Each row has a name. After each piece below comes the name of the row it's from, unless a question asks for something else. Each question is about the rows just above it. Places in a row count from 0.

[174 134 164 114  94 159 149 169 129 139 114 119 169 124 123 159  94 159
 144 119 104 139 159 174 174 114  99 124 104 134 124 119  99 124 114 174
  99  94 169 144 164 134 114 164] = D
[ 45 130  66 172 212  77  98  56 141 119 170 160  56 150  99  79 212  78
 108 160 191 119  78  47  47 170 202 150 193 130 151 160 203 150 170  47
 202 212  57 108  68 130 172  68] = R
[173 136 163 116  96 159 149 168 130 139 116 121 169 126 150 160  96 159
 145 121 106 140 159 174 173 116 102 125 107 135 126 121 101 125 115 174
 101  97 169 145 165 136 116 164] = Q
[155 136 151 126 114 148 143 153 134 138 124 127 153 131 144 150 114 150
 140 127 119 138 150 157 157 124 117 131 121 136 131 128 119 131 124 157
 118 114 154 141 152 137 126 153] = N
[ 89 134 101 157 180 106 118  95 140 129 157 152  94 146 117 106 180 106
 123 151 169 129 106  89  89 157 174 146 168 134 146 152 174 146 157  89
 174 180  95 123 100 134 157 100] = M
[127 135 164 116  96 159 149 168 130 140 115 120 168 125 149 159  96 159
 144 120 106 140 159 173 173 115 101 125 106 135 125 120 101 125 115 173
 101  96 169 144 164 135 116 164] = C
[172 135 163 115  96 158 148 167 130 139 115 120 168 125 149 159  96 158
 144 120 105 139 158 173 173 115 101 125 106 134 125 120 101 125 115 173
 101  96 168 144 163 135 115 163] = H
[173 135 164 115  95 159 149 168 130  99 114 119 168 125 149 159  95 159
 144 119 105 139 159 174 174 114 100 125 150 135 125 120 100 125 114 174
 100  95 169 144 164 135 115 164] = W
[ 88 133 100 156 180 105 117  94 139 128 157 151  94 145 116 104 180 105
 123 151 168 128 105  88  88 157 174 145 167 133 145 151 174 145 157  87
 174 180  94 122  99 133 156  99] = B
[172 136 162 117  97 159 149 167 131 139 116 121 168 126 150 160  97 159
 144 121 107 140 159 173 173 116 102 126 108 136 126 121 102 126 115 173
 102  97 168 144 164 136 117 164] = K
find: [174 134 164 114  94 159 149 169 129 139 114 119 169 124 123 159  94 159
 144 119 104 139 159 174 174 114  99 124 104 134 124 119  99 124 114 174
  99  94 169 144 164 134 114 164]	D
find: [155 136 151 126 114 148 143 153 134 138 124 127 153 131 144 150 114 150
 140 127 119 138 150 157 157 124 117 131 121 136 131 128 119 131 124 157
 118 114 154 141 152 137 126 153]	N
Where in the named rows is [98]?	R, 6
find: [ 89 134 101 157 180 106 118  95 140 129 157 152  94 146 117 106 180 106
 123 151 169 129 106  89  89 157 174 146 168 134 146 152 174 146 157  89
 174 180  95 123 100 134 157 100]	M
The row with [127 135 164 116  96 159 149 168 130 140 115 120 168 125 149 159  96 159
 144 120 106 140 159 173 173 115 101 125 106 135 125 120 101 125 115 173
 101  96 169 144 164 135 116 164] is	C
[155] is at row and place	N, 0

[167 115  34 107 126 144 167 155  81  71 166  85] = Belak
[174  60  89 151 111 100 174 119  89  72 147 167] = zovim
[146  33  86  99 113  78 146 141 171 150 150  87] = Gevip
[33] is at row and place	Gevip, 1
[86] is at row and place	Gevip, 2
[85] is at row and place	Belak, 11
[151] is at row and place	zovim, 3

[ 97  89 144 141  98]  resa
[142 145 143 140 147]  pana
[140  82 157 153  71]  Guda
[ 67  59 166  70  71]  kipan
[174 181 174 163 189]  nikir
[ 87  96 148  70  89]  sabi
[ 38  59 166 165  44]  Puvi
[ 97 104 144 141  98]  kifen
find: [ 67  59 166  70  71]	kipan
[44] is at row and place	Puvi, 4
Where in the named rows is [147]?	pana, 4
Row and place of [165] in the named rows:	Puvi, 3
Where in the named rows is [87]?	sabi, 0

[ 41  46 196  40 194 209 142  51 198] = nin
[ 53  43 220  40 204 213 136  43 211] = vam
[209 190 212 191 198 206 210 189 208] = busiz
Row and place of [212] in the named rows:	busiz, 2
Row and place of [211] in the named rows:	vam, 8
Row and place of [194] in the named rows:	nin, 4

[164 103 130 101 165  92 114 164 108 105  97] : Foved
[146 101 128  94 183 101  94 151  91  96  96] : pebe
[140 102 129 108 160 103 160 161 105 100 106] : bako
[161  98 132 101 182 110 115 159  99 104  96] : gite
[162  99 126 101 192  97 126 158 108 105 108] : tek
Where in the named rows is [165]?	Foved, 4
Row and place of [162] in the named rows:	tek, 0
Where in the named rows is [182]?	gite, 4
Where in the named rows is [158]?	tek, 7
[106] is at row and place	bako, 10
Row and place of [114] in the named rows:	Foved, 6

[ 71 111 143 130 141 146  80 162  85  84  65 193 152 147 153 153 162 123
 119  94 144 107 151  49 101 191  84  88 114 125 118 112 102]  seli
[127 144 137 132 180 142 168 103  69 101 145 137 103 124 158 115 177 178
 119 125  84 140  49 112 143 111  88 146 109 194 119 113 117]  dodob
[ 69 141 153 129 148 165  81 168  83  93  65 191 146 147 149 152 171 126
 128  98 145 106 156  48 104 183  83  90 116 125 115 113 111]  Mok
[145 165 111  80 119 157 145 139 103  90 116 179 152 112  97 155 198 141
 121  97 105 115 133 112 147 110 147 139 152 109 176 119 196]  Bisud
[ 69 141 153 129 148 165  81 168  83  93  65 191 146 147 149 152 171 126
 128  98 145 106 117  50 100 154 163 139 174 107 192 117 133]  Zofi
[156 141 153 129 148 165  81 168  83  93  65 191 146 147 149 152 171 126
 128  98 145 106 117  50 100 154 163 139 174 107 192 163 166]  Fum
[144 160 118  82 114 162 158 137 101  83 119 184 149 105  97 155 186 157
 131  99 110 123 131 101 146 129 144 138 171 107 190 116 187]  Luni
[144 160 118  82 114 162 158 137 101  83 119 184 149 105  97 155 186 157
 131  99 110 123 131 101 146 129 144 170 171 107 190 116 187]  Zafeb
find: [145 165 111  80 119 157 145 139 103  90 116 179 152 112  97 155 198 141
 121  97 105 115 133 112 147 110 147 139 152 109 176 119 196]	Bisud
Where in the named rows is [124]?	dodob, 13
[127 144 137 132 180 142 168 103  69 101 145 137 103 124 158 115 177 178
 119 125  84 140  49 112 143 111  88 146 109 194 119 113 117] is in which row?	dodob
find: [144 160 118  82 114 162 158 137 101  83 119 184 149 105  97 155 186 157
 131  99 110 123 131 101 146 129 144 170 171 107 190 116 187]	Zafeb
Where in the named rows is [170]?	Zafeb, 27

[103 154 161  81] -> Liro
[165 146  88 124] -> mik
[153 170 114 171] -> rok
[ 85 211 113 165] -> Beb
[124 114 123 109] -> Doru
[113  78  75  91] -> Tes
[128  92 113 126] -> girol
[115 171  40 123] -> vudu
[165 225  88 124] -> navuf
Where in the named rows is [161]?	Liro, 2
Where in the named rows is [92]?	girol, 1
[78] is at row and place	Tes, 1
Row and place of [225] in the named rows:	navuf, 1
[153] is at row and place	rok, 0
Where in the named rows is [75]?	Tes, 2
Row and place of [211] in the named rows:	Beb, 1

